Below are the code and all the weights of a small trained network. Each question names an input and a target symbol and asks about switching units off, where a switched-off unit gives its printed mean instead of its output.

import numpy as np


def w(rows, s, z=0):
    codes = np.array(rows[::2]) - 128.0
    scale = np.full(codes.shape[1], s)
    scale[-1] = z or s
    return codes * scale


def f(y):
    return y / 2 * (1 + np.tanh(0.7978845608 * (y + 0.044715 * y**3)))


def softmax(a):
    e = np.exp(a - a.max(-1, keepdims=True))
    return e / e.sum(-1, keepdims=True)


def log_softmax(a):
    a = a - a.max(-1, keepdims=True)
    return a - np.log(np.exp(a).sum(-1, keepdims=True))


def net(x, mask):
    ids = ['Γβμπτφ'.index(c) for c in x.split()]
    T = len(ids)
    res = E[ids] + P[:T]
    u = 0
    for l in range(2):
        r = res
        for j in range(2):
            rows = slice(2 * j, 2 * j + 2)
            q, k, v = (r @ M[l][rows].T for M in (Q, K, V))
            z = softmax(np.where(np.tri(T) > 0, q @ k.T / 2**0.5, -1e9)) @ v
            o = O[l][rows]
            res = res + np.where(mask[u + j], z, o[:, -1]) @ o[:, :-1]
        u += 2
        y = f(res @ A[l][:, :-1].T + A[l][:, -1])
        res = res + np.where(mask[u : u + 8], y, B[l][:, -1]) @ B[l][:, :-1]
        u += 8
    return log_softmax(res[-1] @ U[:, :-1].T + U[:, -1])


Q, K, V, O, A, B = {}, {}, {}, {}, {}, {}
E = w([
[212,145,68,173,107,23,188,152],'Γ',
[142,126,136,142,216,79,22,136],'β',
[55,87,92,189,182,90,176,60],'μ',
[187,49,104,91,91,203,39,137],'π',
[39,147,124,79,89,197,212,156],'τ',
[159,180,181,128,2,202,103,130],'φ',
],0.005)
P = w([
[62,134,26,102,30,82,93,123],'0',
[141,44,146,194,103,97,164,193],'1',
[184,137,104,155,176,188,179,41],'2',
[124,155,92,78,107,89,132,130],'3',
[77,74,232,253,139,169,112,144],'4',
[171,150,186,115,221,207,224,11],'5',
[104,214,109,96,176,146,127,182],'6',
],0.0045)
Q[0] = w([
[134,139,73,92,141,106,136,171],'0.h0',
[99,146,139,99,102,124,142,225],'0.h0',
[218,93,133,123,181,97,5,145],'0.h1',
[67,97,94,139,236,66,134,95],'0.h1',
],0.028)
K[0] = w([
[172,75,174,169,134,113,189,116],'0.h0',
[152,113,180,158,93,110,91,72],'0.h0',
[190,98,107,124,165,123,3,138],'0.h1',
[74,116,85,173,223,36,146,104],'0.h1',
],0.023)
V[0] = w([
[137,136,145,104,106,194,63,166],'0.h0',
[122,78,137,167,146,110,178,195],'0.h0',
[187,136,36,124,94,80,150,117],'0.h1',
[78,10,130,192,70,148,90,97],'0.h1',
],0.013)
O[0] = w([
[180,144,143,125,84,206,146,180,113],'0.h0',
[134,86,151,70,199,106,152,128,134],'0.h0',
[23,157,196,153,167,144,111,64,100],'0.h1',
[114,119,84,209,182,142,182,253,249],'0.h1',
],0.0058,0.0021)
A[0] = w([
[148,138,141,165,191,190,172,100,95],'0.n0',
[147,138,177,145,224,115,153,121,144],'0.n1',
[212,85,90,198,106,69,174,165,100],'0.n2',
[156,81,73,28,22,91,55,128,158],'0.n3',
[176,94,154,118,178,161,87,122,98],'0.n4',
[151,92,249,165,150,180,141,170,103],'0.n5',
[79,180,123,90,79,101,116,116,2],'0.n6',
[157,98,148,157,79,56,147,223,155],'0.n7',
],0.012,0.00071)
B[0] = w([
[191,146,155,106,112,181,123,82,216],'0.n0',
[145,157,118,141,103,207,113,162,193],'0.n1',
[118,91,179,24,62,91,95,116,252],'0.n2',
[203,69,5,164,146,171,121,165,151],'0.n3',
[130,119,163,59,146,144,166,126,147],'0.n4',
[79,121,103,156,204,117,103,46,224],'0.n5',
[118,171,107,54,102,103,99,94,147],'0.n6',
[159,140,195,133,94,139,156,216,248],'0.n7',
],0.011,0.0023)
Q[1] = w([
[88,152,109,127,152,121,103,251],'1.h0',
[188,50,67,137,184,105,135,152],'1.h0',
[51,144,241,94,114,176,121,76],'1.h1',
[72,173,89,176,116,82,76,240],'1.h1',
],0.021)
K[1] = w([
[251,165,236,80,189,162,186,86],'1.h0',
[188,110,15,99,148,100,131,102],'1.h0',
[51,98,219,216,92,138,104,116],'1.h1',
[207,142,230,102,131,113,172,7],'1.h1',
],0.018)
V[1] = w([
[115,73,141,148,204,85,57,122],'1.h0',
[86,6,98,161,113,188,178,121],'1.h0',
[102,152,86,26,83,98,154,90],'1.h1',
[209,150,152,209,76,68,50,101],'1.h1',
],0.017)
O[1] = w([
[75,150,115,121,150,170,158,187,32],'1.h0',
[87,83,160,141,93,188,194,86,247],'1.h0',
[206,75,127,170,104,122,148,121,156],'1.h1',
[144,249,174,76,132,104,145,116,3],'1.h1',
],0.011,0.0038)
A[1] = w([
[158,163,126,126,192,63,170,52,80],'1.n0',
[117,136,139,156,157,192,236,195,195],'1.n1',
[156,161,190,80,165,173,192,195,11],'1.n2',
[129,89,168,50,75,20,188,195,44],'1.n3',
[176,211,49,82,108,172,146,156,251],'1.n4',
[37,140,88,182,215,82,148,26,53],'1.n5',
[78,145,213,140,161,14,110,116,226],'1.n6',
[106,167,3,99,163,96,101,204,82],'1.n7',
],0.011,0.0022)
B[1] = w([
[128,87,162,92,96,45,170,175,152],'1.n0',
[104,148,210,149,139,123,87,168,255],'1.n1',
[144,100,62,165,76,86,123,70,191],'1.n2',
[198,145,127,60,148,36,164,134,204],'1.n3',
[167,212,76,113,121,124,47,175,193],'1.n4',
[97,165,75,84,98,89,145,9,164],'1.n5',
[94,82,208,174,117,178,132,160,184],'1.n6',
[146,93,106,77,224,188,225,115,180],'1.n7',
],0.013,0.0068)
U = w([
[194,38,54,225,104,143,145,95,192],'Γ',
[169,214,92,140,69,94,23,139,39],'β',
[153,151,76,75,195,190,178,164,26],'μ',
[170,118,189,58,124,20,204,171,49],'π',
[60,162,102,81,104,103,160,4,185],'τ',
[72,123,213,214,133,219,72,241,254],'φ',
],0.0032,0.00082)

Each question gives the input, a string of symbols that net reads in full, and the target symbol t.
The units are the heads (2 rows each of Q, K, V and O) and the neurons (one row each of A and B). Each row of codes is followed by its name. A weight is (code - 128) times the scale printed after its matrix; where a second scale follows, it is the last column's (O, A, B and U).
mask holds one flag per unit, layer by layer, with each layer's heads first. A switched-off unit (its flag False) gives its mean, the last column of its rows in O or B, instead of its output. The means were averaged over made-up inputs and are rounded, as every weight is.
A unit's drop is (log p(t) with every unit on - log p(t) with that unit switched off) / (log p(t) with every unit on - log p(t) with every unit switched off).
The circuit of an input: a set's keep is (log p(t) with only the set's units on - log p(t) with every unit switched off) / (log p(t) with every unit on - log p(t) with every unit switched off). Starting from the 12 units with the biggest drops (on a tie, the unit counted first), units are removed one at a time, each time the one whose removal leaves the highest keep (on an exact tie, the one counted first), for as long as the keep stays at least 0.8.
units of the circuit, in order: the units of the circuit, biggest drop first
unit that matters most: the unit with the biggest drop
top k neurons: the k neurons with the biggest drops, biggest first
top k neurons in layer l: the k neurons of layer l with the biggest drops, biggest first
which heads matter: for each layer, one digit per head in row order, 1 if its drop is at least 0.15 and else 0, layers parted by /
input β τ β τ, target μ: unit that matters most -> 0.n0
input τ μ τ Γ μ, target φ: which heads matter -> 01 / 00
input π π β π τ, target π: units of the circuit, in order -> 0.h1, 1.n3, 0.n2
input β τ β, target β: which heads matter -> 10 / 11
input φ φ τ τ Γ β, target π: units of the circuit, in order -> 1.n0, 1.h0, 1.h1, 0.h0
input Γ τ π, target μ: top 2 neurons in layer 0 -> 0.n6, 0.n7
input φ π τ, target π: top 2 neurons -> 1.n0, 0.n2
input π τ μ π β, target π: top 2 neurons in layer 0 -> 0.n2, 0.n7
input β π Γ τ, target Γ: which heads matter -> 01 / 01
input μ π φ β τ β, target φ: top 2 neurons -> 0.n1, 1.n1
input τ τ β β μ π, target Γ: which heads matter -> 00 / 01
input τ τ β τ Γ, target π: units of the circuit, in order -> 0.n2, 1.n3
input φ τ Γ, target π: which heads matter -> 10 / 11
input π τ Γ, target τ: top 3 neurons -> 0.n7, 0.n3, 1.n5
input φ β β τ Γ μ, target π: unit that matters most -> 1.n0
input φ β μ τ τ β φ, target μ: which heads matter -> 00 / 11
input τ τ Γ, target Γ: units of the circuit, in order -> 1.h1, 0.n6
input τ β β φ τ μ π, target φ: top 4 neurons -> 0.n3, 0.n2, 1.n1, 0.n0
input Γ τ τ, target μ: which heads matter -> 11 / 10
input τ τ π τ, target φ: which heads matter -> 10 / 10
input π τ τ β β φ, target τ: top 3 neurons in layer 0 -> 0.n7, 0.n5, 0.n2
input π μ β π π, target τ: top neuron -> 1.n5
input β τ τ φ, target β: which heads matter -> 01 / 01
input τ τ τ π π μ μ, target τ: which heads matter -> 00 / 01
input τ τ μ μ π μ, target Γ: which heads matter -> 00 / 11
